Below is a small trained network, with its code and all its weights. Each question gives an input and a target symbol and asks what happens when units are switched off, that is, made to give their printed mean instead of their output.

import numpy as np


def w(rows, s, z=0):
    codes = np.array(rows[::2]) - 128.0
    scale = np.full(codes.shape[1], s)
    scale[-1] = z or s
    return codes * scale


def f(y):
    return np.maximum(y, 0)


def softmax(a):
    e = np.exp(a - a.max(-1, keepdims=True))
    return e / e.sum(-1, keepdims=True)


def log_softmax(a):
    a = a - a.max(-1, keepdims=True)
    return a - np.log(np.exp(a).sum(-1, keepdims=True))


def net(x, mask):
    ids = ['γδζθλξφ'.index(c) for c in x.split()]
    T = len(ids)
    res = E[ids] + P[:T]
    r = res
    for j in range(2):
        rows = slice(3 * j, 3 * j + 3)
        q, k, v = (r @ M[0][rows].T for M in (Q, K, V))
        z = softmax(np.where(np.tri(T) > 0, q @ k.T / 3**0.5, -1e9)) @ v
        o = O[0][rows]
        res = res + np.where(mask[j], z, o[:, -1]) @ o[:, :-1]
    y = f(res @ A[0][:, :-1].T + A[0][:, -1])
    res = res + np.where(mask[2:14], y, B[0][:, -1]) @ B[0][:, :-1]
    return log_softmax(res[-1] @ U[:, :-1].T + U[:, -1])


Q, K, V, O, A, B = {}, {}, {}, {}, {}, {}
E = w([
[96,105,135,133],'γ',
[76,69,139,109],'δ',
[127,96,130,112],'ζ',
[112,76,116,106],'θ',
[59,125,190,201],'λ',
[150,187,35,169],'ξ',
[217,241,191,2],'φ',
],0.0085)
P = w([
[2,105,97,29],'0',
[51,64,110,83],'1',
[129,80,81,121],'2',
[133,124,96,136],'3',
[136,108,94,144],'4',
[136,130,105,157],'5',
[133,152,110,168],'6',
[130,161,107,169],'7',
[114,176,119,164],'8',
[114,157,118,168],'9',
],0.0068)
Q[0] = w([
[2,39,99,207],'h1',
[21,18,106,203],'h1',
[132,207,226,134],'h1',
[39,42,141,164],'h2',
[39,133,54,169],'h2',
[218,199,174,70],'h2',
],0.0071)
K[0] = w([
[248,225,38,173],'h1',
[215,229,15,149],'h1',
[2,52,141,232],'h1',
[146,244,52,148],'h2',
[216,203,233,123],'h2',
[46,6,120,91],'h2',
],0.0058)
V[0] = w([
[183,222,37,121],'h1',
[150,103,181,14],'h1',
[189,121,164,219],'h1',
[121,115,47,242],'h2',
[39,46,47,172],'h2',
[169,189,2,65],'h2',
],0.0065)
O[0] = w([
[81,225,89,132,62],'h1',
[174,167,231,23,98],'h1',
[115,87,138,208,71],'h1',
[86,58,1,207,151],'h2',
[84,24,34,65,252],'h2',
[59,236,53,100,72],'h2',
],0.0065,0.0038)
A[0] = w([
[140,48,148,132,76],'n1',
[126,153,51,68,145],'n2',
[177,186,59,94,188],'n3',
[140,44,22,158,169],'n4',
[147,175,50,140,253],'n5',
[103,114,202,74,147],'n6',
[254,106,120,122,163],'n7',
[238,125,95,153,166],'n8',
[90,79,122,209,175],'n9',
[140,166,54,139,227],'n10',
[62,144,189,85,56],'n11',
[228,193,125,95,168],'n12',
],0.0072,0.0041)
B[0] = w([
[52,20,226,150,163],'n1',
[57,186,71,140,164],'n2',
[34,185,151,214,157],'n3',
[4,64,99,164,254],'n4',
[63,114,239,138,196],'n5',
[191,129,144,56,162],'n6',
[31,166,219,3,147],'n7',
[24,162,181,26,147],'n8',
[53,180,126,222,231],'n9',
[106,79,220,68,187],'n10',
[37,45,23,52,138],'n11',
[24,119,172,147,142],'n12',
],0.0058,0.0067)
U = w([
[66,93,110,35,120],'γ',
[136,43,202,180,235],'δ',
[74,174,61,243,100],'ζ',
[156,115,21,83,58],'θ',
[149,128,2,55,3],'λ',
[162,128,42,89,26],'ξ',
[168,226,211,102,170],'φ',
],0.0066,0.0042)

Each question gives the input, a string of symbols that net reads in full, and the target symbol t.
The units are the heads (3 rows each of Q, K, V and O) and the neurons (one row each of A and B). Each row of codes is followed by its name. A weight is (code - 128) times the scale printed after its matrix; where a second scale follows, it is the last column's (O, A, B and U).
mask holds one flag per unit, heads first, then neurons. A switched-off unit (its flag False) gives its mean, the last column of its rows in O or B, instead of its output. The means were averaged over made-up inputs and are rounded, as every weight is.
A unit's drop is (log p(t) with every unit on - log p(t) with that unit switched off) / (log p(t) with every unit on - log p(t) with every unit switched off).
The circuit of an input: a set's keep is (log p(t) with only the set's units on - log p(t) with every unit switched off) / (log p(t) with every unit on - log p(t) with every unit switched off). Starting from the 12 units with the biggest drops (on a tie, the unit counted first), units are removed one at a time, each time the one whose removal leaves the highest keep (on an exact tie, the one counted first), for as long as the keep stays at least 0.8.
units of the circuit, in order: the units of the circuit, biggest drop first
top k neurons: the k neurons with the biggest drops, biggest first
heads that matter: for each layer, one digit per head in row order, 1 if its drop is at least 0.15 and else 0, layers parted by /
drop when u is switched off: that unit's drop, to one decimal
input φ γ λ, target φ: units of the circuit, in order	h2; h1
input λ γ φ ζ, target φ: units of the circuit, in order	h2; h1; n4
input φ λ φ γ γ ζ γ ζ, target φ: units of the circuit, in order	h2; n4; h1
input ξ ξ γ ξ γ θ, target ζ: units of the circuit, in order	h2; h1; n3
input γ ξ θ γ λ ξ γ ξ ξ γ, target ζ: heads that matter	11
input λ φ λ φ θ, target φ: top neuron	n4
input φ λ ξ, target φ: units of the circuit, in order	h2; h1; n4
input ζ φ γ, target φ: units of the circuit, in order	h2; h1
input ξ φ φ, target φ: top 2 neurons	n4; n3
input ξ γ δ γ θ ξ ξ θ, target ζ: drop when h1 is switched off	0.4
input γ λ φ γ, target φ: drop when h1 is switched off	0.2
input φ φ δ ξ, target φ: drop when h2 is switched off	0.5
input ξ λ λ ξ δ, target ζ: drop when h1 is switched off	0.5
